Below are the code and all the weights of a small trained network. Each question names an input and a target symbol and asks about switching units off, where a switched-off unit gives its printed mean instead of its output.

import numpy as np


def w(rows, s, z=0):
    codes = np.array(rows[::2]) - 128.0
    scale = np.full(codes.shape[1], s)
    scale[-1] = z or s
    return codes * scale


def f(y):
    return y / 2 * (1 + np.tanh(0.7978845608 * (y + 0.044715 * y**3)))


def softmax(a):
    e = np.exp(a - a.max(-1, keepdims=True))
    return e / e.sum(-1, keepdims=True)


def log_softmax(a):
    a = a - a.max(-1, keepdims=True)
    return a - np.log(np.exp(a).sum(-1, keepdims=True))


def net(x, mask):
    ids = ['αβγεζηθλμπτφψ'.index(c) for c in x.split()]
    T = len(ids)
    res = E[ids] + P[:T]
    q, k, v = (res @ M[0].T for M in (Q, K, V))
    z = softmax(np.where(np.tri(T) > 0, q @ k.T / 3**0.5, -1e9)) @ v
    res = res + np.where(mask[0], z, O[0][:, -1]) @ O[0][:, :-1]
    y = f(res @ A[0][:, :-1].T + A[0][:, -1])
    res = res + np.where(mask[1:9], y, B[0][:, -1]) @ B[0][:, :-1]
    return log_softmax(res[-1] @ U[:, :-1].T + U[:, -1])


Q, K, V, O, A, B = {}, {}, {}, {}, {}, {}
E = w([
[126,150,145],'α',
[125,131,101],'β',
[190,73,250],'γ',
[167,103,163],'ε',
[185,94,178],'ζ',
[129,129,110],'η',
[136,135,112],'θ',
[181,141,180],'λ',
[63,175,72],'μ',
[122,104,143],'π',
[140,140,118],'τ',
[117,137,90],'φ',
[125,168,79],'ψ',
],0.02)
P = w([
[170,80,9],'0',
[117,132,153],'1',
[223,148,51],'2',
[105,139,191],'3',
[239,170,34],'4',
[91,155,210],'5',
[253,188,26],'6',
[84,170,220],'7',
[252,157,21],'8',
],0.014)
Q[0] = w([
[184,119,60],'head 1',
[250,100,15],'head 1',
[168,67,101],'head 1',
],0.012)
K[0] = w([
[110,69,87],'head 1',
[106,1,56],'head 1',
[202,33,121],'head 1',
],0.0088)
V[0] = w([
[47,114,58],'head 1',
[110,2,189],'head 1',
[40,80,135],'head 1',
],0.017)
O[0] = w([
[215,62,147,119],'head 1',
[59,74,7,101],'head 1',
[117,17,95,2],'head 1',
],0.014,0.0039)
A[0] = w([
[38,181,122,116],'neuron 1',
[72,70,62,117],'neuron 2',
[222,170,2,1],'neuron 3',
[21,91,203,225],'neuron 4',
[43,64,187,112],'neuron 5',
[208,142,51,219],'neuron 6',
[85,69,248,139],'neuron 7',
[198,130,116,127],'neuron 8',
],0.0097,0.0074)
B[0] = w([
[174,97,176,247],'neuron 1',
[92,142,164,193],'neuron 2',
[157,56,172,205],'neuron 3',
[249,139,146,213],'neuron 4',
[189,254,89,158],'neuron 5',
[26,97,93,251],'neuron 6',
[142,130,24,174],'neuron 7',
[38,152,127,225],'neuron 8',
],0.0088,0.014)
U = w([
[142,68,160,113],'α',
[203,67,157,132],'β',
[134,54,193,100],'γ',
[111,123,85,147],'ε',
[165,13,94,109],'ζ',
[101,85,186,81],'η',
[153,137,11,232],'θ',
[92,106,169,140],'λ',
[249,22,145,194],'μ',
[54,132,112,65],'π',
[84,99,195,124],'τ',
[110,225,46,106],'φ',
[148,104,239,3],'ψ',
],0.011,0.006)

Each question gives the input, a string of symbols that net reads in full, and the target symbol t.
The units are the heads (3 rows each of Q, K, V and O) and the neurons (one row each of A and B). Each row of codes is followed by its name. A weight is (code - 128) times the scale printed after its matrix; where a second scale follows, it is the last column's (O, A, B and U).
mask holds one flag per unit, heads first, then neurons. A switched-off unit (its flag False) gives its mean, the last column of its rows in O or B, instead of its output. The means were averaged over made-up inputs and are rounded, as every weight is.
A unit's drop is (log p(t) with every unit on - log p(t) with that unit switched off) / (log p(t) with every unit on - log p(t) with every unit switched off).
The circuit of an input: a set's keep is (log p(t) with only the set's units on - log p(t) with every unit switched off) / (log p(t) with every unit on - log p(t) with every unit switched off). Starting from all 9 units, units are removed one at a time, each time the one whose removal leaves the highest keep (on an exact tie, the one counted first), for as long as the keep stays at least 0.8.
circuit, biggest first: the units of the circuit, biggest drop first
unit that matters most: the unit with the biggest drop
k most important neurons: the k neurons with the biggest drops, biggest first
drop of u: that unit's drop, to one decimal
input β π ε λ π λ λ β, target ψ: unit that matters most : neuron 1
input λ π π π λ η, target ψ: circuit, biggest first : head 1; neuron 1; neuron 6
input π π π π μ λ ψ ψ, target ψ: circuit, biggest first : head 1; neuron 6
input θ ζ ε π π λ π τ, target ψ: circuit, biggest first : neuron 1; head 1; neuron 4; neuron 6
input π θ π γ τ, target ζ: circuit, biggest first : head 1; neuron 3; neuron 6
input γ π γ π, target φ: 2 most important neurons : neuron 5; neuron 3
input ε μ θ τ, target μ: 2 most important neurons : neuron 6; neuron 7
input μ ε γ λ τ π, target ψ: 4 most important neurons : neuron 1; neuron 4; neuron 7; neuron 6
input π ψ β λ ψ λ γ θ μ, target ζ: circuit, biggest first : neuron 3; head 1
input γ π β α θ π π μ γ, target π: circuit, biggest first : head 1; neuron 2
input π λ μ λ λ ε, target ψ: circuit, biggest first : head 1; neuron 1; neuron 4; neuron 6
input π π γ τ ε, target ζ: 2 most important neurons : neuron 6; neuron 3
input ψ μ ε τ π, target ψ: circuit, biggest first : head 1; neuron 8
input μ β λ π π ε π, target μ: 2 most important neurons : neuron 7; neuron 2
input ε τ λ, target θ: 2 most important neurons : neuron 1; neuron 2
input π ψ π π π π γ, target ζ: circuit, biggest first : head 1; neuron 6; neuron 4
input μ η λ μ ε η, target μ: circuit, biggest first : neuron 6; neuron 8
input π λ π π β, target ζ: circuit, biggest first : head 1; neuron 3; neuron 6
input μ φ θ ε π ε θ, target μ: circuit, biggest first : head 1
input α β λ π θ θ μ π, target μ: unit that matters most : neuron 4
input π μ π β θ μ ε ζ ζ, target ζ: circuit, biggest first : head 1; neuron 6
input π μ τ γ λ μ ζ φ π, target ζ: 2 most important neurons : neuron 3; neuron 6
input γ ζ π, target π: drop of head 1 : 0.5
input γ τ η ζ τ λ μ, target π: drop of head 1 : 0.4
input γ γ μ φ η, target π: drop of neuron 2 : 0.3
input λ γ π π λ β π α ζ, target φ: drop of neuron 5 : 0.0
input φ μ π π ε λ π φ, target ψ: most important neuron : neuron 1
